Each row is followed by its class number.
[ 25 -19  -8  -9 -31  -8 -12  29 -31  -3 -21  -3 -18  11   9  36   2 -14
   2  -2 -10  16 -46   2  49  -7  26   7 -15  -4  17 -23  26   7  12  -6] | 8
[ -4   0  38  -6 -54  45  -4   3 -49 -35 -23   2  19 -13  54  40   0 -10
 -10   5  10   4  -1  10  17  -5  25   0 -13 -21  13  -9   0   7   6 -29] | 9
[  5  29  11 -30  -8   0 -12   1 -46  10 -24  23 -36  -3 -71  22 -18  15
 -49 -51   3   9  53 -22 -28 -18 -42 -66  -2  33   6  49 -12 -19 -25  20] | 9
[ 13   5  51  28  20 -37  -9 -11  23 -31 -57  22 -17  17 -40 -58 -41   5
  50  22 -27 -64 -62   7   2  -8 -32  -5  60 -43 -43  15  -3 -28 -48   6] | 3
[-10  -3  -4  18 -28  -7   7 -27  19 -15 -55  -2   1 -11  50  24  -3  10
  15  -1 -16 -22  19   2   0  -9  -7 -29   0  19  26  17   1  23 -23   0] | 2
[-36  26 -66 -72  -7 -29  30  32  30  83  58 -23 -19 -38 -10 -46  50  -3
  32 -21  22 -18  29   9  -2 -21  -5 -13 -38  50 -33  -9 -19  28  15 -13] | 2
[ -4  -4  -1   7 -15 -27  11 -16  22 -18 -33   6  14  -8  34  29 -18   1
   5   3   0 -27  19 -14  25  28  -2 -27  10  45  23   4  -1  -8 -14   9] | 9
[ 81  92   0  58  35  16  15 -43 -17 -37 -53  31   7 -16  30 -64 -34   9
 -20  16  57  68 -43  -7 -52  33  12  -5  12   1  39 -23 -31 -17  21  -9] | 1
[-41  20   9  24  28   6 -13  -4  51 -22  -1  16  16  13  65  47   0 -55
   3  49  -7 -49 -13 -10 -46  80  38  20  34  24 -14 -30  -5 -27  -9   8] | 5
[-38 -31 -16   2   4  30  -1  23 -10  15 -10 -13 -10  54  -1  22  25  -2
  17  20 -25   3 -84 -13  -8   4  11  28 -25  33 -15 -39  28  -5  21  17] | 4
[ 16 -63  58  37 -20 -77  22  11   8 -65  18  67  59 -50  45  84 -31 -27
  18 -42  12 -38  37  34  44  35 -11  -5  38  -6 -11   3  13 -48 -46 -30] | 4
[ 35 -46 -76  54  77  -2  25  63 -17  23  44   9  35  47  34  17  38 -39
  -5  44  22  53  32 -42 -61  72 -13   0 -14  70  15  -5 -15 -13   8  50] | 10
[-29  21  69  -3 -49 -17  -4  -7  16 -26 -11  -7   7  30  21  -8   5   0
  17  24  -5 -24  18  11 -15  22 -23  -3  24  12 -36  23   1 -64   7  23] | 10
[  45   56   17    1  -33   28  -27  -31  -33   -8   -9  -32  -26   28
    9    4  -25   -5  -36   -7   -8   67 -114    6   20  -63   38    0
  -19  -35   21    5    6    7   32  -42] | 2
[ 39  -9 -11 -20  20  43  -1 -13   7  24  -9  -3 -21 -25  -9 -52   4 -20
   5 -26  19  33  16 -12  33 -21  -2   7 -21   3  -9  46   8  33  14   6] | 5
[-14  -1   9  17   1   1  14 -34  29  -7 -39   2   3 -10  21  24  -5   9
  10  -4   4  -6   1  -5  14   9  14 -15  -5  23  31   9   4  11  -9   4] | 6
[-65   5  17  16  24 -30  26 -15 -28  38  80  19  18   9  -5 -53  29 -22
  43  20  30  47 -74  18 -60   6   7  -3   4 -10 -34 -53 -34 -28  10  -9] | 7
[ -3   5 -11 -17 -24  -4  12  12  15   3 -40   0   8   5  22  48  17  21
  14 -16   3 -21  15 -23  17   2  10 -20  -4  25  27   9  -2  -5 -19   1] | 9
[-78   0  52  14 -15   4  14  79  39   0  97  13  13 -23 -21  47  17  49
   3  32  42 -24 -51  12  -6  30  60  27 -22 -38 -15 -44   4 -26 -46 -58] | 6
[-20 -42  -2  29  55   3  16 -20  12 -45 -28  32  18 -30  32  54 -22 -14
   8  42  20  23  48  44  53  62  61  -5  21 -34 -31 -37 -20 -10 -10  -4] | 0
[-18  33  31 -59  32 -18  -3 -12 -26 -57  11 -54  33 -10  11  53  22 -22
 -25  16  -6   8 -12  32  10   7   4 -17   7   0  40 -37 -18   3   2 -47] | 5
[ -2  12 -53  74   8  29   8  -6   5  79  -2  35  14  -7  -9 -90  -6  96
 -22 -17   5   7  -2  -8 -34 -45 -35 -31  28  28   3  29  -6  33 -30   7] | 3
[ -2  11  -9   4 -14 -19  17  -1  33  28 -32   9   2   8  33  16  -1  10
   7 -17  -2 -11  -9   3  14  -5  11 -12   7  50  19   4 -11  -1 -13 -15] | 0
[ 32  57  10  25  -3 -33 -15  18 -39 -91 -37 -21  64 -50  -5 -63 -48  -1
  14  71  12  49 -87  10 -41  61 -25  34 -10 -58 -23 -80  -6  -4   6 -25] | 0
[-26  12 -13  23  -2 -31   8 -42  19  10 -43  18   6 -16  27  14  -8  22
  12  -3  -8 -13  14  -5   1   3   9 -44  15  23  30 -10 -10   8 -17   6] | 8
[-19  -2  11   8 -20   1   7 -41   4  -9 -43   1   4 -17   6  20  -5  25
  -6  -9  -2 -14   7 -14  -1  -6  18 -27  -3  22  30   9   0  14 -14   6] | 6
[ 46 -26 -19  19  -5  14  -1  20 -36 -24  -9  21  22  -6  52  40 -35 -14
  18 -10 -17  -2  -8 -36  -9   4  -4  31 -14 -31  29   0  32 -16  12  -2] | 1
[ 22  16   2  -2 -31  -5 -24  15 -54 -37 -31   5  -9   3  10  47 -24 -18
 -20  -8   6  22 -36   4   8  -6  31  10 -11 -31   5 -23  12   6  -9 -20] | 0
[ -53  -23   16    6   19  -21   17   12  -57  -38   88  -14   -1   35
  -42  -43  -23   -5   15   25  -24  -20 -109   24  -52    4  -54  -15
   10  -22  -25   -1    0  -29  -29  -19] | 3
[ -70   10   43    3   32    7   33  -20  -10  -16   57  -24   63  -53
  -43  -28  -75   42  -64    9   45   40 -112   -1  -52   13  -41    0
   26  -55    0  -13  -30  -55  -49   -5] | 5
[ 17  71  49  31 -24  -9 -12 -36  33   8   6  82  23   1  41 -41 -10  -3
  49 -18  23 -47 -11  11  13  -7  -1 -32  41  18 -21   8 -12 -11  20 -20] | 0
[ -9  27 -28  -9  32  16 -17  -9  -6  50 -35  16 -64  41 -27   0 -37 -10
  13   1   9  38 -40 -46 -51 -30  17 -11  17  27  29  11 -13 -22  -3  18] | 6
[ 39  27  15  11 -38   9  -9 -10 -39 -25   6   8  16 -21  45   9 -33 -24
 -14  11 -22  41 -26   9  10 -10  29  -4 -20  10 -15 -15 -17   3  29 -67] | 7
[ -7  31 -48 -22  29 -16 -37   0 -62 -31  22  36  -1  36 -97 -31 -27   8
  84  26  -6  74 -41 -15  43 -19 -10   0 -30   7  -1 -66  78  19  54 -14] | 1
[ 13  -7  13   1   2   6   1 -19 -36 -15 -12  -3 -11  16  -6  44 -23 -36
 -16 -20   3  30  10  10  23 -36  42  29 -13 -30  -5   2  16  -3  13 -31] | 4
[-52  38 -21 -39   7 -14 -22 -38  26  70  89 -14  17   8  47  36  79 -32
   2 -12  11 -51  86   4  28 -22  26 -46 -18  42  14 -17 -16  59  61  20] | 10
[ -2  13 -10  -2  -9 -18   2 -19   1  -7 -40  -4   1 -18  35  18 -11  13
  10  -8  -8 -12  10 -12  -2  -6  -6 -27  -2   7  36   0  -6   9 -13  -4] | 8
[-31  22 -18 -26 -58 -58  55  -4  -1 -53 -19 -11  34  -9 -32  10  75  -8
  78  33  -1  20  41  57  17  78 -10 -26 -29  25  31 -49   7   5  34  -8] | 7
[  4 -18  46 -45  28 -13 -28 -22  25 -69  47 -12   8  -1  24  71  10 -44
   5 -22  24 -40   3  32  62  11  57  10  48 -75  -7  27  -4 -14 -31 -31] | 9
[ 12 -59  24  35  25 -14   9   3  11 -12  10  67 -42  20 -36 -10   9  28
  40  -2 -34 -60  62  34  66  44 -54 -42  22  17  -4  20  45 -31  28  53] | 9
[ 63  23   4 -27  55 -40  19  30  35   2   3  32  -6  15 -36 -18  12  27
  38 -38  -6 -12 -43 -18  45  14 -23 -16  28  55 -22   8  19 -86  11   6] | 11
[ 14   0 -25  15   2   9  -5  26 -27  30  -4 -18 -12  42  37  56  24 -37
  10  -7 -35  53   0  41  36 -48  26  39 -36 -55  -4 -18  11  44  30 -51] | 11
[-20  45 -11  30  33 -25  15   9  20  16 -41   1  27 -38  26 -68 -72  45
  15 -12 -49 -34 -89  10 -24  10 -85  -6  29  25   0  -6  21 -28 -31 -12] | 8
[-23  47  54  40  37 -15  21  27 -37 -25  52  -9  -5  24 -29  13 -29 -14
 -37  22  -2  42 -53  10 -32  30  14  11 -40  -2  -8 -22  23 -64   3 -42] | 0
[-44 -32 -16 -48  32  -9   7  56 -53  11  22 -42  11  19 -27  -1  81 -25
  33  63  27  91   7   3 -25  38  -7 -22 -26  57  32 -59 -23   0  20  11] | 9
[-50  54  84  48  77 -46  44  27  95  46  11  14 -29  68 -34 -54  34  20
  73  42  17 -70 -39  16  36  20 -14  19  -4  -3 -42 -31  18 -52   6  14] | 9
[ -11  113  -51    5   36    9  -45  -92  -12  -57  -18   -6   24  -23
   43  -89 -113   36   73    1  -70   19  -12   22   -2  -63  -30   19
   -9  -76  -87   14   32   39   25  -89] | 1
[ 36   5  20  -3  -6  19   9  -4 -38 -25   5   4   4   7  15  -8 -21 -22
  -8   5  -3   3 -54  -8   5 -28  34   5  -2   1 -23   2  -2 -16   9 -37] | 2
[ 41  74 -17   9 -20 -17  -8  -1 -44  -9 -15  22 -54  -6 -35 -45 -16  14
  16 -37 -66   0 -65  22  11 -10 -12 -27 -43  25  23 -14  50  23  32 -47] | 1
[  3  55 -28  36 107  13   0  19  18   7   5 -23 -26  10 -80 -66 -46  31
 -42   8 -11  47 -50  11 -27  18 -57 -24  19  22  23  36   4   9 -48 -11] | 11
[ 17  -1  77  19   9  37   5  -4 -56 -53  12 -45  26  17  56  78  54 -48
 -59  24 -40  19 -85  23 -15  29  23 -28 -42  14  54 -33 -17 -13  35 -35] | 3
[ -4   8   6  14  -1 -25   9 -22   2 -16 -33  15   5  -6   9  16 -12   7
  13 -10 -14 -14  28 -12  17  -3 -15 -37   1  39  16   5   8   4 -15  -2] | 11
[-48  46  19  33  29 -86  31 -33  33   3  34 -25  84 -35 -22  -3 -46 -59
 -35  16  58  17 -68  34  -4  20  11  18  14 -49 -52 -46 -54  19 -36 -27] | 4
[-45  11 -82  -3  35 -32  32 -10 -31  91  92 -28 -16   6 -42 -39  37 -24
 -14  25  44  21  44   9 -54   3  14 -10  -7 -49   1 -33 -49  21  53  51] | 4
[  0  -1  -8 -13 -18 -11   9   2  15 -13 -21   9  -3  12  18  38  -6   3
  20  -5   6 -21  -2 -14  19   5  15  -3  -1  21  19   3   7  -4 -13  -3] | 1
[ 50  67 -35  52   7 -16 -29 -10   0 -24 -30   9  -1 -29 -11 -92 -19  37
 -52  33  44  40  41  -8 -72  53 -29 -27  47  49  10  15 -25  12 -30  25] | 7
[ -41   69   13   21  108  -12   -2    4   28  -20    4   20  -19   58
  -41  -42  -38   -4   86   22  -23  -25 -104   -3   36    4  -49   -2
   -6   18  -35  -29   59  -12   -2   -7] | 11
[-30  74 -69  56  58  -9  -8  17  37  79  17  34  69 -33  26  -1 -15 -20
  -2  24  43  33 -29 -35 -10  40  14 -40   9  56 -15 -46 -28  31   1  19] | 4
[-20  13  43 -51 -37  22  -7  -9 -55 -24 -34 -40  -1 -21  37  44  -1 -33
  -1 -20  -6  11 -77   7  13 -38  29  -1 -32 -35 -10 -18 -13   4   3 -33] | 4
[ -9  16   7  14  -4 -17   5 -24  11  -7 -27   2  16 -14  19  22 -12   6
   5 -15  -5 -20   1 -15  11   0  -6 -28  -9  13  37  11   7  22 -22   1] | 1
[ -1  21  36 -21  -7  18  -5   6 -39  16   6 -27 -13 -13  25  17  23 -23
   1  -5 -12   9 -65   4  12 -26  55 -10 -19 -27  15 -10 -10   3  18 -32] | 6
[-32  23  17 -16  26  -3  24 -35  15 -28 -37 -16  12  -9 -73  10 -15  35
 -48 -22  54 -29   0   4  -2  10 -65 -44   3  -6  42  14 -20  31 -54  58] | 10
[-10 -25 -24  24  11   8  22  38 -51 -48  28  47  43   3 -36 -12  -4   4
  84  16  15  27  -4  -6  45  50 -68 -66  -9  34  12  19  51  -4   6  32] | 4
[ -5 -10   3   7 -18  -2  17 -11   4 -10 -35  -7  14 -19  38   9  -8  11
   2   8  -4   9  12 -11  -9  -6  10 -17   0  34   6  10  -5 -14 -19 -12] | 2
[ -16   39  -33    1   -8   -5   11  -24    9   27   10   30   22   -4
   47  -90   -9   66   17    6    9  -21 -112   10  -79  -10   -5   -5
   60   40   -5  -60  -58  -14   -5  -23] | 10
[-40  23  29  38  77  54 -38 -50 -39 -75  -8 -11   6  43 -34  44 -60   9
 -54   2  12  73 -33   1 -37  -1 -50  -2  -5  -8  30  11  46  -9 -13  12] | 4
[-51  50  65  44 -74 -18  26 -50 -35 -16 -40  33  39 -45  40 -26 -30  24
  19 -18 -59 -30 -27   3  -7 -19 -11 -61 -18  61   7  -4  23   2 -14 -60] | 5
[  4   3 -18   9 -14  -3   8   3 -15   2 -22   0   2  12   6  38  16   2
  11  -4 -18   2 -24 -24   0  -7   6 -36 -21  34  43  -3   7   6  -7  -6] | 3
[  0  -5  -5   4 -20 -10   9 -26  16  -3 -32  13   7  -2  32  12 -10   7
  30  -8  -7 -29  31 -19  43 -11   5 -46   3  27   7  35  -9  21 -18  -4] | 9
[ 10  48  23  13 -22   2 -16  -2 -35 -27   2   4  19 -35  16  -4 -50 -14
  -7   1  15  21 -56  -6   5 -13  21  -4 -11 -54  -8  -7  -2   8 -14 -43] | 8
[  7  39 -47 -49  34 -32 -19   3  68  26  24  21 -37  60 -66  41   5  26
  51 -25  -9 -49 -58  -3  44  -6 -22   6   8 -43  -5 -28  18 -18  39  44] | 10
[-22  19  40  -9  -2  24 -32  -1 -15 -33 -34  -7  -4  -8  12  38  -4  -4
  -8   9 -13  32 -14  18  -2  -4  26  13 -20 -12  -3 -32   5   9  -7 -48] | 9
[ 11 -31   4  12   9 -25  62   7  19  83  44   6   1 -34 -11   1  -3 -11
 -46 -23   0 -11  73 -33 -17 -19  33 -20 -17  27 -41  49 -40 -50  -5  -1] | 2
[ 11 -28 -37  23  25  43  20   8  13 -16 -68 -52  12 -11  60  -6   7  40
  -7  50  -6  40 -38 -41 -65  60 -16  29 -21  32  97 -38   3 -22  13  51] | 10
[-14  -1 -44  12  75 -17  31  71 -10  37  33 -10  17   5  28  11  14  44
   1   7  14 -36  48 -43 -42  15 -51  19  -8  36  33 -25  28 -40 -12  32] | 7
[ -3   2  28  10 -20  25   0  -3 -16 -37  -7  -5  28 -17  31  -9 -16 -18
  29  24 -14  11 -62 -12 -15   7   3  -5 -10 -11  -2   2  10 -15   0 -18] | 2
[ 43 -27  28  22 -49  32 -20 -13 -61  14  -9  40  27  44   9 -30  31 -33
   3 -13  41  34 -10 -88 -41 -19 -32 -20 -27  96  30  17  22   7  35  73] | 10
[ 18  15 -27   7 -10  28   1 -18 -56 -13 -50 -35  10 -22  38  41 -53   8
 -37   7 -16  55 -69   6   2 -35   8  -6 -27 -36  60 -28 -23  45  12 -37] | 6
[-67  75  85  -6 -65 -65  45 -78 -16   8  25 -33  -9 -19  -2 -57  41 -41
   2  11  21 -21  30  53 -40 -14  45 -31  -6  18  26 -28 -42  -2  31 -50] | 4
[  0   8 -54 -18 -18  33 -10  16 -23   7 -84 -50   3 -36  74  88 -20  12
 -19 -11 -39  65 -38   1   9 -16  17 -18 -28 -27  74  -6 -14  33 -19 -33] | 8
[-31   6 -29  -6  78 -18 -31 -15  35  73  26 -88  13   8  50   7  28  17
 -51  52 -20  34 -15 -42 -33 -33  28  11 -45  23 -12 -61 -59  41  25 -10] | 9
[-62 -43   5  80  60  36   6 -31 -20  28  23 -18  17  -8  32   2 -68  -3
 -74  36 -18  80 -35  -2 -79 -25  10  23 -43 -15 -27 -13 -45  43 -40 -47] | 1
